Below are the code and all the weights of a small trained network. Each question names an input and a class and asks about switching units off, where a switched-off unit gives its printed mean instead of its output.

import numpy as np


def w(rows, s, z=0):
    codes = np.array(rows[::2]) - 128.0
    scale = np.full(codes.shape[1], s)
    scale[-1] = z or s
    return codes * scale


def norm(h):
    return h / np.sqrt((h * h).mean(-1, keepdims=True) + 1e-5)


def f(y):
    return y / 2 * (1 + np.tanh(0.7978845608 * (y + 0.044715 * y**3)))


def log_softmax(a):
    a = a - a.max(-1, keepdims=True)
    return a - np.log(np.exp(a).sum(-1, keepdims=True))


def net(x, mask):
    res = np.array(x, float).reshape(1, 4) / 4 @ E
    u = 0
    for l in range(3):
        y = f(norm(res) @ A[l][:, :-1].T + A[l][:, -1])
        res = res + np.where(mask[u : u + 8], y, B[l][:, -1]) @ B[l][:, :-1]
        u += 8
    return log_softmax(norm(res)[-1] @ U[:, :-1].T + U[:, -1])


A, B = {}, {}
E = w([
[187,134,73,159,160,106,63,141],'x0',
[129,144,118,137,187,86,152,41],'x1',
[103,112,96,6,208,159,191,94],'x2',
[172,230,140,128,117,114,123,174],'x3',
],0.012)
A[0] = w([
[131,104,82,118,194,125,81,79,85],'0.n0',
[152,118,69,133,185,137,98,130,84],'0.n1',
[160,173,96,158,124,70,140,146,97],'0.n2',
[121,167,73,69,241,113,188,104,100],'0.n3',
[141,50,104,151,95,166,120,173,3],'0.n4',
[192,130,94,96,87,153,59,244,85],'0.n5',
[156,145,86,97,254,192,144,110,58],'0.n6',
[89,47,120,102,83,159,43,164,4],'0.n7',
],0.0097,0.0056)
B[0] = w([
[162,90,170,95,153,99,33,148,175],'0.n0',
[130,70,166,102,79,113,45,172,153],'0.n1',
[147,170,155,110,131,178,93,124,158],'0.n2',
[147,49,141,31,158,205,66,15,254],'0.n3',
[91,73,117,150,126,108,149,88,144],'0.n4',
[48,150,126,156,2,147,171,149,200],'0.n5',
[175,77,65,121,192,133,68,73,211],'0.n6',
[84,103,111,191,146,158,144,110,157],'0.n7',
],0.0094,0.0084)
A[1] = w([
[185,70,116,145,158,78,100,97,52],'1.n0',
[199,33,87,139,146,99,68,148,2],'1.n1',
[94,128,141,97,37,161,118,89,151],'1.n2',
[183,238,128,179,62,76,5,124,74],'1.n3',
[104,148,98,107,130,206,143,103,111],'1.n4',
[173,173,115,126,169,117,71,121,113],'1.n5',
[166,160,77,74,162,122,102,246,69],'1.n6',
[134,238,112,138,92,81,138,196,83],'1.n7',
],0.011,0.0035)
B[1] = w([
[159,143,250,69,161,143,107,94,187],'1.n0',
[85,103,59,43,157,150,61,66,195],'1.n1',
[189,182,129,214,116,95,136,158,206],'1.n2',
[237,156,176,68,177,48,254,187,255],'1.n3',
[192,197,110,96,82,49,99,148,173],'1.n4',
[107,30,110,116,130,198,196,181,173],'1.n5',
[48,135,97,192,57,69,161,157,133],'1.n6',
[154,214,170,69,143,2,180,133,194],'1.n7',
],0.009,0.0085)
A[2] = w([
[123,112,143,129,117,111,128,154,82],'2.n0',
[147,137,88,116,132,139,107,198,95],'2.n1',
[171,135,135,58,208,126,150,141,121],'2.n2',
[111,75,79,141,180,140,97,94,112],'2.n3',
[95,95,109,167,58,121,98,164,3],'2.n4',
[129,120,108,167,247,95,93,73,149],'2.n5',
[146,149,89,123,138,140,107,181,76],'2.n6',
[107,189,142,102,146,162,184,111,157],'2.n7',
],0.015,0.0052)
B[2] = w([
[188,98,94,148,234,113,161,124,129],'2.n0',
[138,91,195,77,236,36,190,169,134],'2.n1',
[93,38,188,156,101,171,42,71,253],'2.n2',
[33,213,176,122,85,61,151,54,207],'2.n3',
[137,98,95,173,254,187,132,102,162],'2.n4',
[49,173,185,65,107,50,55,46,215],'2.n5',
[188,91,156,103,69,98,174,162,127],'2.n6',
[187,158,151,115,174,69,80,109,170],'2.n7',
],0.0092,0.012)
U = w([
[125,124,112,49,129,148,6,52,157],'0',
[184,221,140,110,84,57,195,200,250],'1',
[126,92,105,235,110,179,149,149,51],'2',
],0.013,0.0011)

Each question gives the input, the list of numbers given to net, and the class t.
The units are the neurons (one row each of A and B). Each row of codes is followed by its name. A weight is (code - 128) times the scale printed after its matrix; where a second scale follows, it is the last column's (A, B and U).
mask holds one flag per neuron, layer by layer. A switched-off neuron (its flag False) gives its mean, the last column of its row in B, instead of its output. The means were averaged over made-up inputs and are rounded, as every weight is.
A unit's drop is (log p(t) with every unit on - log p(t) with that unit switched off) / (log p(t) with every unit on - log p(t) with every unit switched off).
unit that matters most: the unit with the biggest drop
top k neurons: the k neurons with the biggest drops, biggest first
k most important neurons of layer l: the k neurons of layer l with the biggest drops, biggest first
drop when u is switched off: that unit's drop, to one decimal
input [-5,3,-4,-5], class 2: unit that matters most : 0.n6
input [6,-4,-7,-3], class 1: top 2 neurons : (1.n3 0.n3)
input [-5,8,-3,2], class 1: 2 most important neurons of layer 1 : (1.n1 1.n0)
input [5,-5,5,3], class 1: top 2 neurons : (0.n5 2.n2)
input [-3,0,-5,-7], class 2: top 3 neurons : (0.n6 0.n3 0.n0)
input [5,-8,-6,-3], class 2: 2 most important neurons of layer 0 : (0.n7 0.n4)
input [3,-4,2,1], class 2: top 2 neurons : (1.n3 2.n4)
input [8,-5,-6,-3], class 1: top 3 neurons : (1.n3 0.n3 2.n2)
input [-3,0,-6,-6], class 2: top 2 neurons : (0.n6 0.n3)
input [-8,-7,-2,0], class 2: top 2 neurons : (1.n3 2.n4)
input [-7,5,-3,-6], class 2: 4 most important neurons of layer 1 : (1.n3 1.n7 1.n1 1.n0)
input [3,-2,1,-1], class 2: drop when 0.n5 is switched off : 0.9
input [6,-8,-3,0], class 1: drop when 1.n7 is switched off : 0.1
input [5,7,-5,4], class 1: unit that matters most : 0.n3
